Below are the code and all the weights of a small trained network. Each question names an input and a class and asks about switching units off, where a switched-off unit gives its printed mean instead of its output.

import numpy as np


def w(rows, s, z=0):
    codes = np.array(rows[::2]) - 128.0
    scale = np.full(codes.shape[1], s)
    scale[-1] = z or s
    return codes * scale


def f(y):
    return np.maximum(y, 0)


def log_softmax(a):
    a = a - a.max(-1, keepdims=True)
    return a - np.log(np.exp(a).sum(-1, keepdims=True))


def net(x, mask):
    res = np.array(x, float).reshape(1, 8) / 4 @ E
    y = f(res @ A[0][:, :-1].T + A[0][:, -1])
    res = res + np.where(mask, y, B[0][:, -1]) @ B[0][:, :-1]
    return log_softmax(res[-1] @ U[:, :-1].T + U[:, -1])


A, B = {}, {}
E = w([
[120,126,137,129,119,135,130,136,141,140],'x0',
[112,131,139,128,125,132,119,126,141,120],'x1',
[130,118,136,129,147,113,124,128,119,117],'x2',
[151,63,139,244,133,217,170,147,145,29],'x3',
[138,134,99,125,116,141,129,132,114,133],'x4',
[140,127,87,163,50,22,116,175,185,96],'x5',
[115,124,133,127,125,132,119,137,130,125],'x6',
[134,78,42,30,212,126,176,146,237,107],'x7',
],0.011)
A[0] = w([
[82,194,161,58,131,86,91,89,71,206,53],'n1',
[107,166,48,44,123,25,106,169,189,131,129],'n2',
[109,200,170,196,27,54,76,117,48,150,28],'n3',
[146,175,179,209,45,58,53,93,62,186,236],'n4',
[164,60,104,208,122,144,166,135,172,66,60],'n5',
[135,114,53,108,103,69,107,167,186,99,118],'n6',
[151,124,89,238,19,3,131,212,186,83,74],'n7',
[125,162,202,216,99,229,122,83,32,95,160],'n8',
[81,190,175,34,125,81,89,81,51,239,53],'n9',
[145,165,149,131,108,101,112,182,135,93,118],'n10',
[122,146,74,50,106,8,126,120,195,173,127],'n11',
[101,221,158,39,155,83,67,99,61,226,254],'n12',
[120,105,83,73,222,186,176,109,190,140,108],'n13',
[192,140,199,131,143,92,142,114,135,130,97],'n14',
[126,97,85,119,173,183,122,92,171,114,55],'n15',
],0.006,0.0092)
B[0] = w([
[56,150,73,115,191,168,149,190,82,75,171],'n1',
[204,145,196,188,110,129,45,143,84,160,195],'n2',
[155,47,69,89,25,15,86,51,254,173,183],'n3',
[67,163,95,83,229,205,202,202,79,76,247],'n4',
[84,89,25,102,93,114,133,101,181,153,176],'n5',
[143,130,190,143,112,86,131,115,96,154,175],'n6',
[60,126,44,46,162,121,177,137,170,103,199],'n7',
[166,156,196,183,130,158,116,121,70,125,231],'n8',
[63,158,129,106,196,183,208,182,135,70,186],'n9',
[122,97,103,130,155,141,144,114,140,133,145],'n10',
[192,166,226,198,114,123,91,127,68,156,194],'n11',
[157,65,68,79,41,69,128,63,210,182,241],'n12',
[87,101,49,75,122,123,161,116,173,105,182],'n13',
[134,146,128,112,108,124,140,123,133,146,132],'n14',
[107,122,113,140,174,156,162,166,133,96,147],'n15',
],0.0083,0.015)
U = w([
[46,138,85,71,199,216,167,184,122,69,110],'0',
[117,82,72,47,88,57,115,80,229,151,89],'1',
[218,151,252,255,116,140,47,128,48,143,254],'2',
],0.0086,0.00079)

Each question gives the input, the list of numbers given to net, and the class t.
The units are the neurons (one row each of A and B). Each row of codes is followed by its name. A weight is (code - 128) times the scale printed after its matrix; where a second scale follows, it is the last column's (A, B and U).
mask holds one flag per neuron, in row order. A switched-off neuron (its flag False) gives its mean, the last column of its row in B, instead of its output. The means were averaged over made-up inputs and are rounded, as every weight is.
A unit's drop is (log p(t) with every unit on - log p(t) with that unit switched off) / (log p(t) with every unit on - log p(t) with every unit switched off).
The circuit of an input: a set's keep is (log p(t) with only the set's units on - log p(t) with every unit switched off) / (log p(t) with every unit on - log p(t) with every unit switched off). Starting from the 12 units with the biggest drops (on a tie, the unit counted first), units are removed one at a time, each time the one whose removal leaves the highest keep (on an exact tie, the one counted first), for as long as the keep stays at least 0.8.
circuit, biggest first: the units of the circuit, biggest drop first
k most important neurons: the k neurons with the biggest drops, biggest first
drop when u is switched off: that unit's drop, to one decimal
input [2,7,2,0,1,1,-2,-6], class 1: circuit, biggest first	n3
input [1,8,3,0,7,3,-3,-7], class 1: 2 most important neurons	n3, n9
input [-3,-8,6,0,0,-5,-5,5], class 1: 3 most important neurons	n4, n9, n1
input [-5,-2,5,1,2,7,-3,-1], class 0: 2 most important neurons	n12, n7
input [-6,-6,-7,-4,0,1,-1,7], class 2: circuit, biggest first	n11, n2
input [-7,-2,-2,-5,3,-8,-1,7], class 1: 2 most important neurons	n12, n4
input [3,0,-2,2,-6,4,-8,-1], class 0: 2 most important neurons	n12, n3
input [-8,-7,-4,-7,-4,-1,-2,-4], class 0: 3 most important neurons	n4, n9, n1
input [2,8,-4,3,0,0,0,-4], class 2: 2 most important neurons	n8, n9
input [2,-4,-4,-6,0,-2,-6,-1], class 0: 4 most important neurons	n9, n1, n3, n4
input [-2,7,3,-5,8,-8,-5,3], class 1: 2 most important neurons	n12, n4
input [-1,-7,-3,-7,5,7,-2,6], class 2: 2 most important neurons	n11, n2
input [-5,8,-6,5,2,-2,6,-4], class 2: 2 most important neurons	n8, n7
input [-2,-4,0,-1,2,-4,3,4], class 1: most important neuron	n4
input [7,-4,-2,2,-7,3,7,-7], class 0: 2 most important neurons	n4, n12
input [3,8,6,-4,-2,-6,6,7], class 1: 2 most important neurons	n4, n12
input [1,2,-1,-2,1,-6,-6,7], class 1: drop when n4 is switched off	0.5
input [4,-7,-4,5,3,4,-6,-5], class 0: drop when n4 is switched off	0.3
input [8,5,-6,-4,8,-5,-5,4], class 1: drop when n4 is switched off	0.9
input [-5,-5,6,2,4,-8,0,-1], class 2: circuit, biggest first	n4
input [-3,6,8,2,1,0,-4,0], class 2: drop when n9 is switched off	0.4
